Below are the code and all the weights of a small trained network. Each question names an input and a target symbol and asks about switching units off, where a switched-off unit gives its printed mean instead of its output.

import numpy as np


def w(rows, s, z=0):
    codes = np.array(rows[::2]) - 128.0
    scale = np.full(codes.shape[1], s)
    scale[-1] = z or s
    return codes * scale


def f(y):
    return y / 2 * (1 + np.tanh(0.7978845608 * (y + 0.044715 * y**3)))


def softmax(a):
    e = np.exp(a - a.max(-1, keepdims=True))
    return e / e.sum(-1, keepdims=True)


def log_softmax(a):
    a = a - a.max(-1, keepdims=True)
    return a - np.log(np.exp(a).sum(-1, keepdims=True))


def net(x, mask):
    ids = ['αβγδεηλμξπσφψω'.index(c) for c in x.split()]
    T = len(ids)
    res = E[ids] + P[:T]
    r = res
    for j in range(2):
        rows = slice(2 * j, 2 * j + 2)
        q, k, v = (r @ M[0][rows].T for M in (Q, K, V))
        z = softmax(np.where(np.tri(T) > 0, q @ k.T / 2**0.5, -1e9)) @ v
        o = O[0][rows]
        res = res + np.where(mask[j], z, o[:, -1]) @ o[:, :-1]
    y = f(res @ A[0][:, :-1].T + A[0][:, -1])
    res = res + np.where(mask[2:14], y, B[0][:, -1]) @ B[0][:, :-1]
    return log_softmax(res[-1] @ U[:, :-1].T + U[:, -1])


Q, K, V, O, A, B = {}, {}, {}, {}, {}, {}
E = w([
[122,114,137],'α',
[173,113,141],'β',
[99,66,180],'γ',
[132,133,115],'δ',
[90,95,151],'ε',
[149,201,47],'η',
[47,85,156],'λ',
[249,167,97],'μ',
[93,144,99],'ξ',
[213,197,61],'π',
[141,148,102],'σ',
[65,108,136],'φ',
[142,127,124],'ψ',
[122,123,132],'ω',
],0.012)
P = w([
[123,121,149],'0',
[52,138,93],'1',
[102,110,80],'2',
[177,48,154],'3',
[180,129,254],'4',
[84,210,176],'5',
[89,208,23],'6',
[116,46,77],'7',
[119,59,200],'8',
[145,157,197],'9',
],0.017)
Q[0] = w([
[113,130,166],'H1',
[101,183,117],'H1',
[193,103,193],'H2',
[138,222,249],'H2',
],0.017)
K[0] = w([
[122,166,138],'H1',
[139,173,212],'H1',
[82,130,67],'H2',
[162,4,31],'H2',
],0.016)
V[0] = w([
[161,26,88],'H1',
[156,68,66],'H1',
[249,216,20],'H2',
[89,225,69],'H2',
],0.017)
O[0] = w([
[113,77,188,95],'H1',
[95,80,127,124],'H1',
[134,137,2,253],'H2',
[152,223,115,179],'H2',
],0.018,0.0072)
A[0] = w([
[64,137,123,134],'N1',
[107,204,166,67],'N2',
[196,114,130,223],'N3',
[96,206,132,248],'N4',
[168,38,117,159],'N5',
[128,112,177,3],'N6',
[99,202,130,212],'N7',
[65,148,126,78],'N8',
[155,60,81,39],'N9',
[141,108,107,74],'N10',
[85,254,167,166],'N11',
[136,177,150,124],'N12',
],0.013,0.0032)
B[0] = w([
[152,123,112,139],'N1',
[196,126,181,173],'N2',
[71,80,108,163],'N3',
[167,100,179,245],'N4',
[78,97,143,152],'N5',
[194,166,69,191],'N6',
[133,105,168,241],'N7',
[160,125,115,134],'N8',
[103,103,172,226],'N9',
[106,144,140,177],'N10',
[5,162,94,212],'N11',
[123,123,102,158],'N12',
],0.017,0.013)
U = w([
[122,99,136,164],'α',
[55,2,148,110],'β',
[155,45,157,114],'γ',
[90,125,134,203],'δ',
[155,137,131,97],'ε',
[52,250,52,19],'η',
[167,215,134,60],'λ',
[29,49,72,2],'μ',
[25,147,166,200],'ξ',
[198,119,10,184],'π',
[88,136,113,165],'σ',
[123,206,140,111],'φ',
[93,82,134,135],'ψ',
[123,157,116,46],'ω',
],0.0071,0.0073)

Each question gives the input, a string of symbols that net reads in full, and the target symbol t.
The units are the heads (2 rows each of Q, K, V and O) and the neurons (one row each of A and B). Each row of codes is followed by its name. A weight is (code - 128) times the scale printed after its matrix; where a second scale follows, it is the last column's (O, A, B and U).
mask holds one flag per unit, heads first, then neurons. A switched-off unit (its flag False) gives its mean, the last column of its rows in O or B, instead of its output. The means were averaged over made-up inputs and are rounded, as every weight is.
A unit's drop is (log p(t) with every unit on - log p(t) with that unit switched off) / (log p(t) with every unit on - log p(t) with every unit switched off).
The circuit of an input: a set's keep is (log p(t) with only the set's units on - log p(t) with every unit switched off) / (log p(t) with every unit on - log p(t) with every unit switched off). Starting from the 12 units with the biggest drops (on a tie, the unit counted first), units are removed one at a time, each time the one whose removal leaves the highest keep (on an exact tie, the one counted first), for as long as the keep stays at least 0.8.
circuit, biggest first: the units of the circuit, biggest drop first
most important unit: the unit with the biggest drop
k most important neurons: the k neurons with the biggest drops, biggest first
which heads matter: for each layer, one digit per head in row order, 1 if its drop is at least 0.15 and else 0, layers parted by /
input α π η μ, target π: which heads matter => 11
input π β ψ ξ ψ ξ π γ π, target π: which heads matter => 11
input ξ π η η φ ξ, target η: which heads matter => 11
input α γ φ π, target γ: circuit, biggest first => H1, N11
input ξ α β π π π φ γ η φ, target γ: circuit, biggest first => H2, N6
input η ξ λ ψ π, target λ: 2 most important neurons => N6, N2
input α ξ α ξ γ δ π ξ π π, target ξ: which heads matter => 11
input ξ η φ ψ η η π η, target η: most important unit => H2
input π λ δ, target π: which heads matter => 01
input γ π η, target γ: 2 most important neurons => N6, N11
input φ π ξ π π α γ β η β, target β: which heads matter => 01
input π φ β η π ε η η π λ, target η: which heads matter => 11
input η π λ λ λ β, target λ: circuit, biggest first => H1, N2
input π ξ ξ μ, target ξ: 2 most important neurons => N11, N3
input η π π ψ φ λ ξ η, target λ: most important unit => H2
input π ξ π π, target ξ: which heads matter => 01
input ξ γ η ξ η, target η: which heads matter => 01
input ξ π δ γ π ξ γ π ξ λ, target π: which heads matter => 01
input π ξ η ξ, target ξ: circuit, biggest first => H2, N11, N6
input π π η λ π η η π, target η: which heads matter => 01
input π γ λ π β, target λ: most important unit => N6
input φ ξ φ λ ξ β λ η π ψ, target η: circuit, biggest first => H2, H1
input ξ γ λ π λ η π λ, target η: 2 most important neurons => N11, N9
input ξ π β λ π π γ λ, target π: which heads matter => 11
input π η λ π μ η π μ, target η: which heads matter => 01
input β η ξ β π π φ α, target π: which heads matter => 11
input δ γ μ β, target γ: circuit, biggest first => H2, N6, H1
